The symbols move the nodes like this.
* | z v o j e g
Tes | Kir Kop Zuf Fot Gom Rif
Sud | Siz Luv Dum Dad Pov Bes
Suf | Geg Fut Bar Kop Fab Kir
Nid | Moz Gok Lut Suf Zuf Fut
Dup | Tem Fop Gad Ret Rof Goz
Bab | Guv Niv Tav Lut Vun Kof
Zuf | Gok Nid Gel Fab Geg Suf
Teg | Rif Fot Zor Pon Dum Ras
Zup | Tes Gom Fut Dum Rif Teg
Gel | Kof Lut Nif Mib Lub Bar
Kop | Zor Kir Nid Rif Tes Zup
Fop | Gan Tem Dad Goz Dup Zil
Gaz | Teg Dum Kop Dom Ras Nal
Lom | Goz Ret Gan Rul Viv San
Gad | Bes Dad Dom Pob Ler Tur
Gos | Kal Fom Viv Bab Nif Niv
Tem | Pob Gan Bes Zil Fop Rof
Fom | Vol Kal Lom Niv Gos Guv
Nif | Fom Gos Vip Vun Guv Bab
Mel | Gel Lub Niv Gok Bar Moz
Tur | Ler Bor Sud Fop Pob Tem
Zil | Dup Rof Bor Viv Goz Lom
Geg | Nid Zuf Lub Zor Fut Fab
Niv | Nif Guv Rul Kof Bab Nur
Gan | Tur Pob Bol Rof Tem Dup
Ler | Dad Gad Siz Gan Bor Pob
Lut | Nur Kof Gos Bar Gel Mel
Tav | San Rul Zil Gos Vol Fom
Nur | Bab Vun Kal Lub Kof Gel
Siz | Nal Dom Fot Bol Luv Pov
Dom | Pon Nal Rif Pov Siz Sud
Gom | Kop Tes Geg Teg Zup Fot
Rif | Gom Zup Suf Gaz Fot Dum
Vol | Rul Tav Goz Nif Kal Gos
Nal | Ras Pon Zup Sud Dom Luv
Rul | Vip San Rof Fom Tav Kal
Vun | Niv Bab Vol Gel Nur Lut
Kal | Tav Vol Ret Guv Fom Nif
Dad | Bol Bes Nal Tur Gad Bor
Bes | Pov Bol Pon Bor Dad Ler
Zor | Suf Fab Moz Gom Kir Tes
Fab | Fut Suf Mib Tes Zor Kop
Ras | Dum Gaz Tes Siz Pon Dom
Kir | Fab Zor Gok Zup Kop Gom
Gok | Mib Moz Kof Fut Nid Geg
Bor | Gad Ler Luv Tem Tur Gan
Lub | Lut Gel Guv Moz Mel Mib
Guv | Gos Nif San Nur Niv Vun
San | Viv Vip Dup Kal Rul Vol
Moz | Bar Mib Nur Geg Gok Zuf
Rof | Fop Dup Ler Lom Zil Ret
Pon | Gaz Ras Gom Luv Nal Siz
Pob | Bor Tur Pov Dup Gan Fop
Pov | Luv Sud Gaz Gad Bol Dad
Viv | Ret Lom Tem Tav Vip Rul
Ret | Zil Goz Pob San Lom Vip
Fot | Zup Rif Fab Ras Teg Gaz
Vip | Lom Viv Fop Vol San Tav
Bol | Sud Pov Ras Ler Bes Gad
Bar | Lub Mel Bab Nid Mib Gok
Fut | Zuf Geg Mel Kir Suf Zor
Dum | Fot Teg Kir Nal Gaz Pon
Goz | Rof Zil Tur Vip Ret Viv
Kof | Vun Nur Fom Mel Lut Lub
Mib | Mel Bar Vun Zuf Moz Nid
Luv | Dom Siz Teg Bes Sud Bol

The rows follow the links: the fewer symbols apart two nodes are, the more alike their rows tend to be.

Each row is also shifted at random along 7 hidden directions that mean nothing.

Some nodes, each with a row of numbers:
Fop: [ 21  -1 -10 -13   6  -9  16  -8 -11   2 -13   1  -4   0   3  -2  16   5   7 -15  12  -6   0   4   4  -1   6  21  -5  -9  16  -6   8  11   0   5   8   5 -25  -7  -5  -4  20  -1   4   3   3   1]
Dom: [-16 -17   2  -7  -3   0 -12 -19  -8  18  -7   1 -11  15 -18   2   6  -4  -1   1   3  -5  -4  -6 -14  -6   3  14 -16   7  -5  15 -16  -7  -1  12  12   8 -32  -5   3  -1  -7  -8  -2 -10  -6  -8]
Fot: [  4  16  -5  -9   1   2  -5  -7  -3  -3  -5   5  -5   8  13 -34  10 -19   4  14  -2   0  19  27  -2  -4   0  -9   4  -7 -24   1  40   9  10  -4   7  15  11  -1 -28   8  11   6  10   1 -25   4]
Kof: [-13  25 -19   8 -24   1  13  25   7  -9   3  12   8   6  26   0   6   1   4   9  -5  -6  32   8  17 -11 -21 -13  15  11  -7 -11  22   7   6  -8 -17   2  14   0 -25 -13  20   2  -2   7 -15  13]
Gad: [ -5 -21 -10  -6  -9  -3   5 -17  -4  -2 -14  -4  -4  -8  -8  -9   8   1  10 -12  14   3   9  -5   4   1  -1  20 -14 -13   5 -10  14  12  -4  19   9 -14 -29  -5 -10  -6  -8  -1  -2  -5 -14   1]
Vol: [ 13   8 -13 -13  13  -2   7   1  -6   1 -18 -13   5   7 -10   8   6   7  11  -5   1  -5  -2  -4  -1  -8   7  10 -26   9   5   9 -28  -1  -3   7  -9   7 -40 -22   0   5   4  -6  12  -1   2   1]
Zup: [-21   7   1  -5  -9  -8  -6   1  14  19   8 -15  -7 -13  11   1  -4 -14  -3  15  -9 -13   5  -6 -14   1  20 -14   4  -8  -2   7   9  -4   5 -18  11  -7  30 -15   9   0  10   7  -9  -5 -12  11]
Gos: [  5   6  -5   3  -1   4   5   3  -2  -9 -10   1  11   5   5  -7  -1   1  17  -2  -1   2  14  -1   8  -3  -5   0  -2  -2   8   0   2  -5  -3   5 -17   1 -16 -14  -9   2   1   3   5  -1  -4  13]
Pon: [-30 -13  13   5  -6  10 -16  -6  -7  10   2   3  -6  -2 -10  14  -2   1  -2   2   6   8 -14 -10 -10   0   0   6   4   7   6   3 -14  -3  -1  11  12  -7  -2   5  12   5  -9  -7  -5   2  17   0]
Zuf: [ 38  14  13   2  28   8  -7  -2  -5 -11   9  26  -7  17  -8 -19  -5   6 -15   6   5  12 -10  24  -2  -5 -17  -6   6  -7 -12   2  11  -3   0  -5   4  16  -3  36  -1  12  -1   4  10  13  11 -27]
Mib: [ 22  -9   5  -1  15  -2  -8 -17  15   1   2   0  -7   2 -25  -6 -20   7  -2   6   0  -2  -4 -12 -11  -4   1  -5 -23 -19   3  12 -13 -14  -8   0  -1  -6 -28   4  19   1 -26   9  -2  -6  -7 -18]
Bor: [-19 -25   9   4 -15  -7   4 -20   4  13   6   5  -1  -8   9  18 -12  -6  -5 -10  -8 -18 -11 -30  -2  16  22   3   0 -20  17  12   4   2  -1  -1  11  -2   7 -12  24  -9   0   4 -22 -17  12  -6]
Lub: [ 26  -3  12   5  27  10 -11  -8   8  -3   6  -1  -3 -17 -13  21 -29  14  -5   4   0   3 -20 -28 -10   1   6 -11 -20 -17  11  12 -22  -4  -8   4  -4 -17  -6   6  34  12 -26   2  -6   2  19 -18]
Lom: [-44   0 -14   4 -40  -9  23  17   3 -17  -3   9  21  16  10 -15  16  -7  11 -15  -4   2  19  21  29   2 -17   2  15  11  -3 -17  19   0  -4  -4 -10  13  -2  -3 -31 -20  11   5  10  -4 -14  12]
Niv: [ 30  20  20  21   7   2   0  10 -14  -4  11  28   1 -12  19 -18   9   5  20  -2  14  20  17   3  14   6 -34   0  44 -25  39 -13  39  -3 -12 -11 -17 -21  16  10  -9  -1  27   8   5  15  22  20]
Fom: [ 33  16   4  10  14   5   2  12  -7 -12  -4  -6  10 -25  17 -14   4   0  21   0   5  17  14  -1  10   6  -7  -4  19 -13  18 -14  20   6  -4  -5 -19 -24  23 -11 -10   7   9   5   4   8   4  27]
Ler: [-17 -26   9   6  -9  -4   2 -18   4   4   6   1   1 -19   2  15 -12  -6  -5  -9  -4  -6 -12 -29   1  16  16   1  -4 -20   9   5   7   7  -6   4   8 -12  12  -3  17  -7 -13   3 -16 -13   8  -7]
Mel: [  7  -3   1  10  -2  11   0 -11   9   7   2  27   8  23  28  15 -33   6   3  14 -15 -32  -3 -22 -10  -7  17 -10   2 -13  18  25  -4 -17  12  -3   1  25  -6 -11  30   8   8   7 -27  -6  21  -4]
Nif: [-45   0   9  11 -16  -2   1   3  14 -17   9   7  14 -19 -13   9 -10  -6   2  -8  -7   9   1 -22  24  11 -13 -24 -14 -17  -3   0   7   5 -24  -1 -17 -23   0   3   1 -10 -28  11   9 -11  -4 -11]
Goz: [  0 -15  -5  -8   3   2   9 -14  -7 -22 -15   7  16  32 -19 -15   0  -2   0 -18  -6   3 -11  18  14   3   2  10 -22   9 -20   5 -10  -1  -3  15  -4  33 -41   4 -13   4 -19  -1  17 -10  -3 -22]
Sud: [ 33 -11   4 -17  27  -9 -11 -33  -5  21  -8 -19 -23 -20 -19  -3   4 -11  -3  -1   8  -5  -4 -21 -20   4  20  12 -30 -24  -4  16   3  12  -3   8  11 -19 -22 -17   7   4 -10  -2  -1 -14 -18 -10]
Kir: [ -7  -6   4  -4   0   1  -6   2  11   0   0 -13  -5 -12 -15  -7  -4   8   7   7  11  12  -2   6 -10  -6  -1   0  -2  -8  13 -10  -5  -9  -4   1  15 -17  -5   5  11   5 -11   3   1   8   0   6]
Nal: [ 28 -19  -1 -15  16  -5 -18 -26  -5  10 -16 -31 -16  -7 -28 -32  13 -10  11   4  10  14  13   4 -18  -3   5  17 -22  -7 -13   1  -1  -2  -2  14   3 -18 -25 -11 -13   4 -22  -3   8 -10 -39   9]

From each start, follow one symbol. Which node do you reach?
Answers are names.
---
[-19 -10   9   9  -4   6  -4  -9   0  -8  10   6   1 -27   9  14  -7 -12 -12  -4  -5   3 -11 -20   9  18   8 -12   1 -14 -12  -1  24  26  -3   7   6 -16  36  10   1  -1 -14   0 -10  -5   5 -13]
j	Bor
---
[-14  14   4  -4  -2  -5  -6   7   7   5   7 -13 -10 -26  -1  -9   8 -10  -2  10   5  10   6   6  -3   2   0 -13   5 -12  -5  -8  21   9  -3 -11  10 -21  28   2  -8   1   3   5   6   4 -14   7]
o	Suf
---
[ 16  14 -20 -15   0  -6  14   4  -9  16 -21  -8   4  24  14   7  12   8  18  -2  -1 -24  12   2  -7 -14  14  19  -8  17  18  11 -24  -9  11  -1  -7  26 -36 -37  -2   1  36  -7   0  -1   2  21]
z	San
---
[-22  14 -16 -10 -15 -11  18  10  -3   2 -13   3   5  12  -2   7  18   5  13 -11   5  -9  11   4  12  -8  -8  10 -11   6  13   0  -8   2  -7   0  -5   8 -38 -15 -13 -11  23  -1  14  -2  -3   6]
j	Fom
---
[-21 -17  -8   1 -13   5   3   2  -4  -2  -5  -8  -1 -10  -1  17   7   6   0  -7   5   2  -2  -7   3   0   0  14  -1  15  -1 -13  -7  13   3  16   8 -11   1   2  -4  -5  -6 -12  -8   1   1   4]
g	Bor
---
[  4 -12   7   4   3  -8   5   4  -5  12  12  -7  -2  -6   6  28  -2  -3 -22  -9 -11 -11 -23 -14  -4  16  19   4  12  14   2   6 -19   1   4  -9   1   6  32   1  20  -7   5  -7 -13  -6  20  -5]
o	Bol
---
[ 42  -4  -7 -16  11 -13  -4 -25  13  16 -15 -28 -10  -8   2 -44   1  -8  25  16   7  -8  27   7 -25  -9  22   6  -7 -37  18   2  25 -13   8  -8  12 -13 -15 -30   0   7   6  15  -5  -7 -36  26]
j	Rif
---
[-19   0   2  -3   4   4  -8  -1  19 -27   6  -7   2 -17 -29 -17 -10  -2  -9   3   4  24  -6  13  10   0 -11 -22 -23 -14 -29 -14  11   8 -11   7   8 -18   1  29  -9   5 -43   9  20   3 -21 -25]
j	Tes
---
[-28   9  -1   9 -28   9   1  -1   0   7   1  16   6  -6  55  -9  -4 -18  18  17  -6 -18  22  -3  -1   2  14 -12  34 -21  16   0  52   8  19  -7  14   5  43 -21  -7   8  34   9 -23   1   3  30]
z	Teg
---
[ 11   5 -23 -14 -10 -18   5   2  27  10  -1 -26  -9  -8  -2 -11   0  -1   3  13  -3 -15  27   1 -11 -13   9  -8 -17  -8  -5  -2   4  -7   5 -15   0 -14  -5 -17  -3 -13   0   9  -5  -6 -43   8]
z	Moz
---
[-19  -2  11  10 -11  -6   9   8   1  -5  11  10  17  11  12   5  -4 -12  -8 -11 -21  -6 -12  -1  16  19   5 -11  17   5  -3   7  -1  -6  -4 -15 -12  20  28  -2   4  -5   6   4   0 -12  15  -4]
e	Vip
---
[-20  15   3  10   1  15   5  25 -15 -22   0  17  14   7  -6  13   7  13   0 -11   4  19 -10  12  22  -1 -28   0   5  26  -4 -11 -16   4  -9  11 -14   6  -8  19 -11   4  -3 -10  21  15  25  -6]
g	Nif
---
[-10  -2   4  -2   6  -5   4  14 -10  -6   1  -5   7  15 -29  10  11   6 -11 -18  -1  14 -19  12  10   3 -13   9  -6  33 -11  -1 -42  -9 -12   0 -13  11 -17  13  -1  -6 -10 -11  21   0  11 -12]
e	San
---
[ -2  11   7   6   9   9  -5  14  11 -14  13  -3   0 -24  -1   3 -11   7  -8   7   5  15 -11   6   3   0  -6 -19   9  -9  -1 -16   9   7  -2  -5   7 -20  35  21   8  10 -14   4   3  17   9  -5]
o	Bar
---
[  3   7   8  -3  13  -3   4   7 -14   1  -1   6   1  13 -22  11  13  10  -5 -17   6  12 -20   7   7   1 -14  13  -5  17   7   3 -29  -5 -14   2  -9  10 -29  10   4  -1   5  -7  19   5  23 -10]
v	Vip
